(in the rows, 128 means zero)
[134 135 142 121 117 108 142 151 169 113 120 119 138  87 135 192 104 123
 147 116  82  98  82  68 159 134  96 133 139 175 169 154 185 117]  7
[128 112 145 100 153 104 129 154 130 113 125 128 108 160  98 122 149  99
 169  99 143 124 137 139 138  96 103 104 126 139 136 158 125  83]  0
[131 126 118 119 124 120 132 116 136 120 122 131 137 125 114  97 142 120
 114 142 145 142 141 145  91 130 140 128 105 149 126 123 111 156]  9
[125 106 135 125 110  91 147 115 116 135 101 118 159 158 145 116 101 161
  76 140 131  72 115 184 175 147 165 106 145 120  89 152 137 152]  5
[116 131 134 143 147 108 141 143 134 139 139 131 115 180  97 146 156  91
 162 102 148 134 151 136 149  85 103 113 134 127 148 153 123  86]  0
[124 124 148 116 128 109 132 144 122 110 130 110 129 145 135 129 135 135
 138  91 118  90 131 129 194 104 110  86 148 114 133 146 153 109]  8
[101 129 140 185 109 123 143  92 152 165 110 107 166 165 154 144 101 140
  36 149 115 113 120 124 252 122 151 141 141  86 168 135 184 138]  0
[136 133 143 121 112 119 116 130 136  93 131 116 120 159 127 126 137 125
  96 128 120 125 139  92 161 140 136 143 124 127 155 107 164 112]  10
[124 153 128 162 134 123 108 148 117 138 153 123 147 132 141 147 128 143
 141  87 111  77 150 146 158 114 127 132 157 130 122 141 131 114]  11
[132 128 114 113 125 127 143 130 135 112 138 123 117  89 147 132 122 137
  95 138 130 135 120 105  99 145 134 120 130 121 138 131 155 166]  8
[132 156 114 138 124 104 101 126 132  89 119 123 142 142 122 101 158 126
 115 135 132 142 155 127 110 164 150 139 124 157 140  83 110 118]  4
[137 134 136 131 139 127 127 135 131 156 138 124 138 193 106 120 171 106
 169 108 151 144 176 175 205  66 102  85 131  98 130 134 110 125]  2
[117 137 125 161 144 133 135 143 172 141 129 126 133 105 136 168 117 119
  92 142  99 142 111  84 152 134 128 154 131 135 200 132 177 127]  0
[136 123 132  77 121  86 127 150 114 101 109 129 129 135 114 133 128 136
 165  96 138  75 130 157  77 147 124 123 134 191  87 142 122 108]  10
[133 113 114  94 147 138 162 142 167 153 124 140 123  86 124 152 125 107
 153 147 126 171 116 120  80 116 112 116 106 118 147 160 141 167]  2
[147  99 129  95 124 132 149 120 168 124 111 129 140 160 117  66 152  98
 101 172 165 177 161 154 140 109 137  96  85  74 135 145 132 168]  7
[127 129 124 123 155 139 145 157 149 134 159 129 115  90 132 171 132 119
 152 104 118 151 117  89 108 111 102 122 135 125 172 152 154 123]  8
[127  97 120  74 115 109 196 114 128 164 133 123 154 110 121 142 132 117
 144 131 167 132 133 159  73 103 125  82 107  86  77 213 115 181]  5
[128 115 146  81 145 103 144 164 112 118 148 115 120 122 114 129 131 124
 177  66 145  82 118 162  79 108 112  94 144 125  88 191 125 126]  2
[125 122 132 128 115 105 137 120 127 105 127 123 132 117 150 144 111 158
  75 136 111 105  99 109 133 164 155 141 139 140 133 128 160 135]  5
[146 116 145  94 135 119 142 143 156 115 129 118 121 159 101 132 148  79
 188 109 124 141 146 102 156  74  93  96 113 110 154 172 145  91]  11
[136 125 114 105 148 155 129 150 151 129 132 157 118  74 133 127 134 121
 143 162 128 182 125 123  47 132 119 134 104 129 156 125 132 163]  1
[125 113 129  92 130 121 127 155 127 102 123 118 138  79 152 108 114 160
 112 113 117  86 118 153 121 142 138  98 138 120 116 146 141 140]  8
[122 122 116 122 108 110 153 124 142 144 104 126 153 105 144 149  97 145
  84 148 125 102 111 127  89 177 160 153 124 148 117 143 156 176]  10
[131 123 131  97 143 101 138 150 101 113 144 125 102 133 125 143 135 130
 165  84 140  98 128 144 114 109 100  93 153 143 103 156 127 104]  8
[121 130 126 145 117 135 116 131 139 126 106 138 148 103 158 139  87 157
  86 162 104 108 106 138 154 158 147 136 141 138 137 121 159 159]  1
[134 162 128 160 131 131  79 161 131  92 145 121 148  84 164 134 125 165
 118 110  77  80 131 116 146 154 148 159 154 155 154  95 151 107]  11
[135 138 135 128 123 110 133 119 122 131 131 115 136 196  99 122 169 100
 148 122 161 138 174 133 140 117 123 130 122 125 123 121 110 117]  10
[126 137 101 173 164 154 122 123 143 155 138 153 131 129 114 121 128 119
 118 153 142 175 147 146  96 133 138 154 114 143 149 105  97 151]  9
[134 103 134  92 121  92 143 105 133 115  92 130 134 184  95  96 137 102
 150 130 154 130 144 165 154  97 114  90 105 156 113 144 109 115]  9
[126 116 146 139 123 112 139 121 118 143 119 116 156 182 129 128 123 141
 109 119 129  95 135 161 204 112 135  99 143 106 116 151 134 129]  5
[131 130 111 147 147 157 164 128 141 192 134 151 144 120 121 180 126 118
 171 149 126 168 136 145 135  85  99 106 122  99 132 148 109 148]  5
[124 126 137 113 106 105 155 120 147 142 105 122 145 152 121 171 115 115
 137 125 123 108 119 108 141 126 119 133 129 149 132 153 159 125]  10
[128 135 153 137 133  97 111 123 111  84 135 120 105 203 101 117 148 110
 139  93 131 114 145 124 183 102 110 115 139 159 143 116 125  64]  9
[118 146 119 155 120 112  96 117 122  95 136 123 126 131 153 115 129 166
  63 136 131 119 138 116 125 179 170 164 138 156 151  86 139 143]  6
[106 139 140 177 106 131 135 104 148 150 116 123 160 150 156 151 110 143
  62 151 108 122 123 113 209 135 145 137 142 100 165 124 179 149]  1
[115 132 114 154 128 138 151 138 153 178 121 139 152  86 148 173  97 140
 106 142 111 113 110 144 150 115 131 120 140 107 146 157 155 161]  0
[131 115 136  84 110 105 127 127 130 100 115 127 112 133 134 125 128 134
 137 128 132 129 124 123 135 113 123 105 119 137 134 138 143 117]  6
[158 141 128 129 135 142 103 143 154 118 119 133 140 138 126 115 155 115
 165 136 106 148 161 127 175  91 109 109 117 121 165 105 136 113]  11
[125 117 154 117 139  89 121 127 128  71 126 104 123 198 109  86 153 107
 110 115 139 120 151 122 175 127 126 107 123 121 139 129 149  96]  3
[115 123 137 126 145  93 119 137 112  89 138 113 129 168 124  93 139 129
  93 111 147 103 147 153 113 149 146 128 134 134 105 136 135 115]  3
[130 117 148 106 142 107 130 142 122  92 149 107 125 157 112 106 143 111
 129  99 144 120 142 130 132 112 118 103 125 110 122 158 145 115]  3
[118 123 150  87 111  89 125 127 129  88 130 105 135 136 128 118 146 135
 146  92 136 100 130 108 128 126 130 118 125 150 136 150 143 113]  6
[129 132 116 172 124 135 126 112 172 118 124 125 150 150 133 102 149 116
  58 170 127 167 150  94 163 163 157 153 103 110 178  91 151 149]  7
[134 133 153 101 119 117 104 136 118  76 135 121 109 127 137 116 133 140
 112 117 118 113 122 108 140 138 127 124 138 138 142 119 156 113]  1
[137 135 144  85 134 144 113 161 139 109 145 131 122 105 127 137 155 123
 203 100 113 142 145 115 143  72  97  91 118 114 153 140 131  97]  6
[126 154  98 151 129 128 120 124 131 128 144 138 137  86 158 147 105 158
  77 145 132 140 124 134  81 168 154 144 143 122 131 121 136 175]  4
[112 145 126 123 140 124 121 152 143 108 157 125 146  51 165 146 104 151
 113 113 103 116 101  97  71 162 151 149 139 117 150 158 161 154]  4
[133 101 148  93 104  92 153 101 133 125  93 114 127 217 123 117 119 112
  94 148 148 117 146 152 210 109 127  98 122  97 111 152 160 117]  10
[152 119 121 103 130 126 111 139 140  80 122 144 108 135 116 117 155 123
 132 152 113 162 137 107 140 128 116 111 107 151 163  88 129 107]  5
[128 126 122 102 129 108 129 140 109  98 144 126 107 123 132 101 144 144
 115 106 154 114 147 155  96 134 134 107 136 130 108 127 119 136]  8
[133 126 135 112 125 113 140 139 131 104 143 128 116 108 143 160 123 145
 108 121 102 119 111  95 136 135 127 121 133 135 146 141 166 126]  5
[144 117 125  92 139 138 129 155 157 119 121 144 118 122 116 127 130 113
 140 136 122 150 135 117  97 130 129 130 106 133 154 127 145 128]  10
[123 117 119 119 121 130 156 113 137 152 132 126 134 100 140 116 129 129
  84 159 162 156 135 147 102 123 148 122 111  75 123 156 135 187]  0
[158 129 110 115 124 143 138 121 158 135 112 144 125 126 127 132 136 102
 143 168 120 184 148 112 127  98 114 114 100 117 158 123 143 148]  11
[136 136 107 141 142 139 129 125 141 140 126 158 111 118 118 156 111 124
 134 142 123 155 123 136 111 116 115 129 125 167 144 115 122 134]  9
[132 142 115 169 138 133 117 133 136 147 127 131 147 171 124 130 143 123
 123 140 134 146 157 159 179 117 130 125 136 128 147 102 118 137]  2
[142 137 130 104 107 115 118 141 161  83 122 111 147  61 153 122 131 140
 107 132  86 111 116  74 112 157 144 146 112 152 163 123 181 149]  11
[150 107 145  89 119 100 144 133 122 119 114 130 112 210  93 105 161  94
 164 109 167 129 161 176 168  73  96  66 120 114  95 157 113  97]  7
[120 144 134 125 145  94 137 128 113 120 144 121 124 164 102 152 162 109
 173  89 149 117 151 142 112 111 102 113 143 148  97 140 113  85]  3
[137 133 133 112 125 104 108 149 143  92  93 138 119 148 110 150 135 120
 158 122  97 119 120  93 130 154 114 152 121 215 158  89 144  79]  10
[117 114 134 123 141 104 139 137 127 131 130 119 131 155 116 112 137 115
 114 114 153 115 138 151 129 120 137 119 129 116 127 163 130 123]  0
[125 136 134 143 132 119 115 128 117 112 139 115 147 161 130  98 151 136
 101 124 144 117 165 169 157 120 136 106 134  94 113 118 125 128]  3
[141 130 139  86 118 114 114 139 126  85 117 128 119 133 111 100 164 116
 151 129 143 135 144 131  92 131 123 112 117 153 123 117 119 119]  1
[131 119 117 146 112 111 150  97 136 153 107 131 135 196 125 145 114 117
  84 160 145 144 144 130 175 135 137 135 122 121 138 123 149 144]  10
[126 130 125 118 118 117 165 124 131 162 138 134 127 127 138 183  99 133
 119 117 130 111 119 126 118 121 125 130 139 117 118 166 162 150]  10
[127 112 123 104 134 108 137 126 100 135 138 143 120 129 125 121 107 141
 134 107 160 103 127 191  88 110 126 104 136 141  79 170 106 150]  9
[121 133 104 155 120 117 126 116 127 150 112 137 170 136 150 113 106 153
  87 147 144 122 138 187 136 148 162 113 135 103 107 131 119 176]  4
[131 103 140  95 131 104 122 135 133  79 129 115 134 131 136  83 139 144
  76 132 127 113 125 126 116 162 161 129 116 127 137 131 146 132]  5
[151 141  87 135 135 126 141 126 145 163 106 151 142 102 123 152 123 121
 156 156 130 149 138 145  62 140 130 141 120 177 126 123 109 166]  11
[154 114 140  77 139 114  98 157 143  66 129 119 121 129 121  69 156 121
 138 114 126 126 156 131 117 124 133 114 108 134 148 131 138 110]  11
[121 130 116 162 132 119 125 127 142 152 105 131 148 141 135 135 116 139
  86 153 132 115 136 167 178 134 143 125 142 127 137 125 134 142]  0
[131 122 133 151 127 121 105 111 133 115 104 130 149 186 119  89 120 134
 103 138 130 119 146 171 215 115 140 114 128 139 143  99 117 112]  9
[137 116 120 130 124 156 144  98 178 175  99 132 167 139 140 145 106 112
 108 171 134 190 123 127 196  94 120  94 111  59 151 158 161 173]  4
[115 122 118 109 128 110 161 134 118 171 119 149 133  96 132 177 100 136
 153 122 143 104 101 163  43 134 119 125 144 163  87 183 125 165]  1
[122 133 120 124 135 100 153 120 130 137 126 126 138 132 121 153 128 120
 129 122 138 117 130 138  95 131 120 115 133 142 108 152 139 143]  3
